Below is a small trained network, with its code and all its weights. Each question gives an input and a class and asks what happens when units are switched off, that is, made to give their printed mean instead of their output.

import numpy as np


def w(rows, s, z=0):
    codes = np.array(rows[::2]) - 128.0
    scale = np.full(codes.shape[1], s)
    scale[-1] = z or s
    return codes * scale


def f(y):
    return y / 2 * (1 + np.tanh(0.7978845608 * (y + 0.044715 * y**3)))


def log_softmax(a):
    a = a - a.max(-1, keepdims=True)
    return a - np.log(np.exp(a).sum(-1, keepdims=True))


def net(x, mask):
    res = np.array(x, float).reshape(1, 5) / 4 @ E
    y = f(res @ A[0][:, :-1].T + A[0][:, -1])
    res = res + np.where(mask, y, B[0][:, -1]) @ B[0][:, :-1]
    return log_softmax(res[-1] @ U[:, :-1].T + U[:, -1])


A, B = {}, {}
E = w([
[119,172,108,39,164,114,134,128,138,108,91,125],'x0',
[113,111,153,91,92,124,129,96,248,131,171,120],'x1',
[38,96,81,121,98,123,75,166,119,138,107,178],'x2',
[127,121,140,119,119,129,134,122,114,124,126,130],'x3',
[132,121,130,123,127,126,122,129,121,126,133,130],'x4',
],0.017)
A[0] = w([
[175,125,161,113,119,111,144,117,190,117,162,128,134],'n1',
[121,119,138,175,111,132,134,125,126,133,146,133,209],'n2',
[202,122,166,88,114,135,126,116,195,133,164,115,124],'n3',
[126,184,107,12,174,125,125,133,130,123,100,134,184],'n4',
[171,137,168,119,116,134,153,101,186,127,148,108,125],'n5',
[212,183,131,173,197,125,147,128,37,128,109,110,231],'n6',
[105,108,117,151,120,129,125,136,103,131,135,142,135],'n7',
[129,88,150,218,89,131,132,125,128,130,143,131,254],'n8',
[119,127,133,111,145,135,129,130,128,127,116,120,139],'n9',
[31,130,53,164,143,127,97,163,22,134,80,158,129],'n10',
[162,103,152,166,112,138,119,118,158,131,148,121,142],'n11',
[137,127,131,121,135,130,122,133,136,118,128,137,140],'n12',
[120,117,133,171,107,125,130,125,124,126,141,117,196],'n13',
[6,70,110,90,69,119,79,137,202,132,145,160,21],'n14',
],0.018,0.0096)
B[0] = w([
[115,119,183,137,146,106,133,122,115,117,152,105,193],'n1',
[155,116,154,135,128,155,108,126,120,102,160,158,173],'n2',
[114,120,200,157,140,103,102,133,164,143,103,97,204],'n3',
[78,154,71,108,157,96,169,114,120,129,64,67,218],'n4',
[86,136,165,122,133,100,109,115,120,125,172,126,197],'n5',
[215,116,60,90,82,186,223,139,162,126,98,165,254],'n6',
[121,123,134,188,123,159,124,126,137,123,77,140,157],'n7',
[142,112,156,156,104,154,97,134,131,136,202,219,213],'n8',
[113,124,125,130,111,124,140,117,100,120,113,108,138],'n9',
[63,147,114,148,162,91,3,127,70,125,140,120,245],'n10',
[112,162,101,74,132,106,147,127,81,128,218,126,173],'n11',
[115,115,151,133,114,133,154,107,98,117,109,133,132],'n12',
[154,124,145,129,129,141,93,147,161,144,145,169,167],'n13',
[217,119,71,111,95,184,218,141,146,129,89,148,220],'n14',
],0.023,0.032)
U = w([
[238,73,79,103,29,217,182,167,163,147,166,209,223],'0',
[171,141,16,26,106,148,254,121,165,131,36,83,232],'1',
[114,88,232,154,130,80,105,113,166,148,233,148,7],'2',
[52,143,180,91,205,19,171,60,187,131,82,15,62],'3',
[114,83,123,206,124,147,12,153,96,143,149,186,33],'4',
[48,157,58,122,196,72,89,116,80,129,56,76,116],'5',
],0.0069,0.0016)

Each question gives the input, the list of numbers given to net, and the class t.
The units are the neurons (one row each of A and B). Each row of codes is followed by its name. A weight is (code - 128) times the scale printed after its matrix; where a second scale follows, it is the last column's (A, B and U).
mask holds one flag per neuron, in row order. A switched-off neuron (its flag False) gives its mean, the last column of its row in B, instead of its output. The means were averaged over made-up inputs and are rounded, as every weight is.
A unit's drop is (log p(t) with every unit on - log p(t) with that unit switched off) / (log p(t) with every unit on - log p(t) with every unit switched off).
The circuit of an input: a set's keep is (log p(t) with only the set's units on - log p(t) with every unit switched off) / (log p(t) with every unit on - log p(t) with every unit switched off). Starting from the 12 units with the biggest drops (on a tie, the unit counted first), units are removed one at a time, each time the one whose removal leaves the highest keep (on an exact tie, the one counted first), for as long as the keep stays at least 0.8.
circuit, biggest first: the units of the circuit, biggest drop first
top k neurons: the k neurons with the biggest drops, biggest first
drop of u: that unit's drop, to one decimal
input [5,1,-7,-1,1], class 3: top 2 neurons -> (n14, n3)
input [-3,2,0,-5,7], class 2: circuit, biggest first -> (n6)
input [-5,0,4,-8,-7], class 4: top 2 neurons -> (n6, n10)
input [-1,0,5,3,4], class 4: top 2 neurons -> (n6, n10)
input [7,-7,1,8,-5], class 5: top 2 neurons -> (n10, n14)
input [1,1,-5,4,-6], class 3: top 2 neurons -> (n14, n8)
input [-2,-7,1,-5,8], class 4: top 2 neurons -> (n10, n14)
input [4,1,1,-7,4], class 1: top 2 neurons -> (n10, n3)
input [0,-3,8,2,4], class 4: top 2 neurons -> (n10, n4)
input [4,-2,6,-3,-5], class 5: drop of n9 -> 0.0
input [-3,-6,5,-7,0], class 4: drop of n10 -> 0.1
input [-3,-2,8,3,1], class 4: drop of n10 -> 3.7
